K_310: [21, -37, 0, 7]
K_607: [10, -30, -21, 9]
K_406: [1, -4, -26, -4]
K_939: [-41, -24, 5, 14]
K_617: [3, 29, 4, 27]
K_233: [3, 0, 53, 29]
loc: [14]	K_939, 4
loc: [-26]	K_406, 3
which: [21, -37, 0, 7]	K_310

K_106: [-6, -21, -52, 28]
K_939: [-11, -11, -19, 28]
K_233: [-11, -7, -19, 28]
K_366: [-11, -7, -15, 16]
K_135: [29, -21, -52, 28]
loc: [-6]	K_106, 1
which: [-11, -7, -19, 28]	K_233
which: [-11, -11, -19, 28]	K_939
loc: [29]	K_135, 1
which: [-11, -7, -15, 16]	K_366

K_106: [19, 7, -2, 7, 2, 13, 9, 9, -3, 6, 17, 18, 14, 10, -6, 21, 0, -3, 16, -9, 8, 1, 10, -3, 15, 13, 8, 6, -8, 1, 23, 6, 23, 13, 9]
K_607: [11, 12, -3, -5, 2, 13, 9, 22, -17, 18, 15, 13, 26, 29, -7, 34, 1, 7, 21, -17, 12, -2, 0, -5, 19, 2, 13, -15, -11, 1, 22, 18, 37, 12, 18]
K_233: [-34, 35, 32, -26, 19, -9, 21, 55, 6, -4, -7, 34, 11, 13, -7, 12, -6, 30, 19, -9, 36, 31, -5, -23, -3, -36, 20, -35, 24, -13, 7, 14, 5, 40, 3]
K_939: [19, 7, -2, 7, 2, 13, 9, 9, -3, 6, 17, 18, 14, 10, -6, 21, 0, -3, 16, -9, 8, 1, 10, -3, 15, 13, 8, 6, 8, 1, 14, 6, 23, 13, 9]
which: [19, 7, -2, 7, 2, 13, 9, 9, -3, 6, 17, 18, 14, 10, -6, 21, 0, -3, 16, -9, 8, 1, 10, -3, 15, 13, 8, 6, 8, 1, 14, 6, 23, 13, 9]	K_939
which: [19, 7, -2, 7, 2, 13, 9, 9, -3, 6, 17, 18, 14, 10, -6, 21, 0, -3, 16, -9, 8, 1, 10, -3, 15, 13, 8, 6, -8, 1, 23, 6, 23, 13, 9]	K_106
loc: [40]	K_233, 34
loc: [-15]	K_607, 28

K_680: [7, 9, -1, -33, 13, -28, 18, -18, -17, 13, 0, -18, 7, 9, 8, -11, -45, 11]
K_310: [-5, -10, -17, -18, 3, -25, 31, -14, 6, 4, 45, -19, 5, 2, -6, -20, -2, 2]
K_491: [9, -29, 6, 43, 6, -22, -35, 2, -18, 7, 21, 14, -1, 14, 7, -37, -14, 15]
which: [7, 9, -1, -33, 13, -28, 18, -18, -17, 13, 0, -18, 7, 9, 8, -11, -45, 11]	K_680
loc: [31]	K_310, 7

K_491: [16, 0, -7, 5, -8, 1, -6, 1, 3, -7, 8, -12, 11, -3, 9, -39, 0, 2, -2]
K_233: [5, -5, -10, 4, -2, -4, -5, -4, 3, -12, 9, -13, 17, -4, 1, -39, -8, -2, -2]
K_607: [-5, -1, -15, 2, -1, -4, -5, -9, 6, -13, 7, -11, 15, -1, -9, -39, -10, -20, 8]
K_680: [-20, -9, -8, 1, 11, -3, 3, -15, 4, -13, 3, -6, 16, -3, -13, -39, -20, -14, -7]
K_406: [-20, -7, -10, 3, 8, -4, 1, -10, 3, -14, 3, -5, 15, -3, -15, -39, -20, 6, 6]
K_366: [-14, -8, 12, -3, 13, -3, 3, 8, -2, 4, -4, 12, -4, 1, -1, -39, -7, -10, -9]
K_135: [-6, -14, 18, 0, 15, -4, 1, 7, 0, 5, -7, 14, -1, 0, 4, -39, -11, -20, 1]
K_617: [-15, -9, -12, 4, 8, -8, 0, 3, -5, -18, 6, -5, 18, -2, -12, -39, -22, -18, 6]
K_136: [-20, -3, 1, -4, 12, -1, 7, 11, 6, 0, -5, 6, 0, 3, -10, -39, -10, -10, -3]
K_106: [14, -14, 2, 7, -1, -8, -11, 0, -1, -8, 6, -7, 17, -4, 11, -39, -13, 0, 0]
K_310: [-21, -8, 9, -2, 16, -2, 6, 3, -2, 1, -6, 11, -1, 2, -10, -39, -10, -2, -3]
K_939: [9, -6, -9, 8, -2, -4, -6, 4, 1, -16, 7, -10, 18, -4, 1, -39, -15, -19, -9]
which: [-5, -1, -15, 2, -1, -4, -5, -9, 6, -13, 7, -11, 15, -1, -9, -39, -10, -20, 8]	K_607
which: [14, -14, 2, 7, -1, -8, -11, 0, -1, -8, 6, -7, 17, -4, 11, -39, -13, 0, 0]	K_106

K_607: [-36, 38, -20, -15, 17, -14]
K_406: [-40, 40, -20, -17, 16, 36]
K_136: [-39, 40, -20, -17, 16, 36]
K_233: [-14, 42, -41, -15, 18, 31]
K_680: [-37, 39, -19, -12, 22, 28]
K_491: [-37, 40, -17, -13, 16, 30]
loc: [-13]	K_491, 4
loc: [42]	K_233, 2
which: [-37, 39, -19, -12, 22, 28]	K_680
loc: [38]	K_607, 2
loc: [-40]	K_406, 1

